Here is a tiny trained network, its code and every weight. The questions are about switching its units off for an input and a target symbol, where a switched-off unit gives its printed mean instead of its output.

import numpy as np


def w(rows, s, z=0):
    codes = np.array(rows[::2]) - 128.0
    scale = np.full(codes.shape[1], s)
    scale[-1] = z or s
    return codes * scale


def norm(h):
    return h / np.sqrt((h * h).mean(-1, keepdims=True) + 1e-5)


def f(y):
    return y / 2 * (1 + np.tanh(0.7978845608 * (y + 0.044715 * y**3)))


def softmax(a):
    e = np.exp(a - a.max(-1, keepdims=True))
    return e / e.sum(-1, keepdims=True)


def log_softmax(a):
    a = a - a.max(-1, keepdims=True)
    return a - np.log(np.exp(a).sum(-1, keepdims=True))


def net(x, mask):
    ids = ['βδεηθμπσφψ'.index(c) for c in x.split()]
    T = len(ids)
    res = E[ids] + P[:T]
    u = 0
    for l in range(3):
        q, k, v = (norm(res) @ M[l].T for M in (Q, K, V))
        z = softmax(np.where(np.tri(T) > 0, q @ k.T / 2**0.5, -1e9)) @ v
        res = res + np.where(mask[u], z, O[l][:, -1]) @ O[l][:, :-1]
        u += 1
        y = f(norm(res) @ A[l][:, :-1].T + A[l][:, -1])
        res = res + np.where(mask[u : u + 8], y, B[l][:, -1]) @ B[l][:, :-1]
        u += 8
    return log_softmax(norm(res)[-1] @ U[:, :-1].T + U[:, -1])


Q, K, V, O, A, B = {}, {}, {}, {}, {}, {}
E = w([
[157,122,74],'β',
[159,129,75],'δ',
[68,161,136],'ε',
[207,45,3],'η',
[114,142,132],'θ',
[114,145,45],'μ',
[120,98,165],'π',
[203,117,173],'σ',
[217,96,149],'φ',
[164,101,119],'ψ',
],0.0042)
P = w([
[147,254,153],'0',
[166,239,155],'1',
[144,146,146],'2',
[136,145,151],'3',
[130,146,158],'4',
[126,141,163],'5',
[125,146,165],'6',
[124,153,171],'7',
[135,206,181],'8',
],0.0017)
Q[0] = w([
[231,165,2],'L0H1',
[42,185,143],'L0H1',
],0.0028)
K[0] = w([
[35,3,250],'L0H1',
[191,223,157],'L0H1',
],0.0023)
V[0] = w([
[128,217,78],'L0H1',
[132,4,209],'L0H1',
],0.0022)
O[0] = w([
[35,36,215,215],'L0H1',
[244,243,9,2],'L0H1',
],0.0014,0.002)
A[0] = w([
[136,109,92,17],'L0N1',
[120,164,173,44],'L0N2',
[103,140,218,134],'L0N3',
[111,178,91,243],'L0N4',
[254,55,216,194],'L0N5',
[177,155,121,3],'L0N6',
[112,117,14,235],'L0N7',
[144,59,161,248],'L0N8',
],0.0036,0.00053)
B[0] = w([
[114,135,147,135],'L0N1',
[99,57,117,108],'L0N2',
[194,36,80,122],'L0N3',
[196,17,134,177],'L0N4',
[97,251,136,192],'L0N5',
[111,136,109,132],'L0N6',
[192,102,159,251],'L0N7',
[177,209,130,143],'L0N8',
],0.0024,0.0017)
Q[1] = w([
[72,229,108],'L1H1',
[49,253,110],'L1H1',
],0.003)
K[1] = w([
[105,254,170],'L1H1',
[141,225,211],'L1H1',
],0.0041)
V[1] = w([
[123,104,226],'L1H1',
[118,135,5],'L1H1',
],0.0018)
O[1] = w([
[157,7,99,2],'L1H1',
[82,248,121,251],'L1H1',
],0.002,0.00057)
A[1] = w([
[115,170,147,61],'L1N1',
[144,104,81,179],'L1N2',
[174,148,158,13],'L1N3',
[59,160,143,254],'L1N4',
[98,80,253,74],'L1N5',
[115,111,202,87],'L1N6',
[137,164,115,141],'L1N7',
[175,93,150,188],'L1N8',
],0.0056,0.00075)
B[1] = w([
[125,114,139,139],'L1N1',
[190,176,176,253],'L1N2',
[108,128,150,201],'L1N3',
[130,103,185,198],'L1N4',
[253,119,58,245],'L1N5',
[174,135,78,114],'L1N6',
[109,63,137,254],'L1N7',
[111,196,139,198],'L1N8',
],0.0034,0.00068)
Q[2] = w([
[50,249,215],'L2H1',
[2,229,38],'L2H1',
],0.0025)
K[2] = w([
[51,104,5],'L2H1',
[5,77,64],'L2H1',
],0.0027)
V[2] = w([
[29,247,205],'L2H1',
[220,213,197],'L2H1',
],0.0014)
O[2] = w([
[218,134,109,252],'L2H1',
[107,86,250,254],'L2H1',
],0.002,0.0008)
A[2] = w([
[207,115,166,199],'L2N1',
[64,143,105,34],'L2N2',
[115,103,166,255],'L2N3',
[124,159,104,166],'L2N4',
[159,130,138,40],'L2N5',
[141,149,83,202],'L2N6',
[3,186,149,109],'L2N7',
[160,28,90,108],'L2N8',
],0.0037,0.00066)
B[2] = w([
[5,68,33,246],'L2N1',
[135,208,98,89],'L2N2',
[132,27,177,154],'L2N3',
[130,108,237,150],'L2N4',
[99,102,84,136],'L2N5',
[201,107,127,162],'L2N6',
[44,108,32,150],'L2N7',
[63,159,217,124],'L2N8',
],0.0019,0.0013)
U = w([
[118,116,155,2],'β',
[52,2,218,227],'δ',
[86,172,151,46],'ε',
[92,164,143,56],'η',
[65,194,216,71],'θ',
[18,154,31,217],'μ',
[240,63,29,188],'π',
[151,140,146,73],'σ',
[173,167,172,125],'φ',
[151,139,130,89],'ψ',
],0.0081,0.0045)

Each question gives the input, a string of symbols that net reads in full, and the target symbol t.
The units are the heads (2 rows each of Q, K, V and O) and the neurons (one row each of A and B). Each row of codes is followed by its name. A weight is (code - 128) times the scale printed after its matrix; where a second scale follows, it is the last column's (O, A, B and U).
mask holds one flag per unit, layer by layer, with each layer's heads first. A switched-off unit (its flag False) gives its mean, the last column of its rows in O or B, instead of its output. The means were averaged over made-up inputs and are rounded, as every weight is.
A unit's drop is (log p(t) with every unit on - log p(t) with that unit switched off) / (log p(t) with every unit on - log p(t) with every unit switched off).
The circuit of an input: a set's keep is (log p(t) with only the set's units on - log p(t) with every unit switched off) / (log p(t) with every unit on - log p(t) with every unit switched off). Starting from the 12 units with the biggest drops (on a tie, the unit counted first), units are removed one at a time, each time the one whose removal leaves the highest keep (on an exact tie, the one counted first), for as long as the keep stays at least 0.8.
circuit, biggest first: the units of the circuit, biggest drop first
top k neurons: the k neurons with the biggest drops, biggest first
k most important neurons of layer l: the k neurons of layer l with the biggest drops, biggest first
drop when u is switched off: that unit's drop, to one decimal
input ψ σ π, target π: circuit, biggest first -> [L1N5]
input η δ δ ε δ δ ψ, target θ: top 2 neurons -> [L0N5; L0N8]
input η μ β, target μ: 3 most important neurons of layer 0 -> [L0N3; L0N4; L0N1]
input δ δ η μ β, target μ: top 3 neurons -> [L2N7; L1N5; L0N3]
input μ ε δ δ δ δ, target δ: top 2 neurons -> [L1N7; L0N3]
input ε δ ψ, target θ: top 3 neurons -> [L0N5; L1N5; L0N8]
input δ σ σ θ ε π μ μ, target π: circuit, biggest first -> [L0N7; L0N5]
input δ δ δ β ε ε δ π μ, target π: top 4 neurons -> [L0N4; L1N2; L0N7; L0N5]
input δ δ δ, target δ: top 2 neurons -> [L0N4; L1N7]
input δ ε δ μ η μ δ, target μ: circuit, biggest first -> [L2N7; L1N5; L0N3; L1H1]
input ψ β δ β, target δ: 3 most important neurons of layer 1 -> [L1N5; L1N7; L1N6]
input μ η ε, target δ: 2 most important neurons of layer 0 -> [L0N5; L0N3]
input μ μ ε δ η β δ, target μ: 2 most important neurons of layer 1 -> [L1N5; L1N6]
input φ ε δ δ δ η θ δ π, target π: most important neuron of layer 1 -> [L1N5]
input δ δ β, target δ: top 2 neurons -> [L0N4; L1N7]
input σ ψ μ ε δ δ δ π ε, target δ: 2 most important neurons of layer 0 -> [L0N7; L0N5]
input μ η δ ε ε β θ, target π: drop when L1N5 is switched off -> 0.8
input π η δ ε θ, target π: drop when L0N3 is switched off -> 0.0
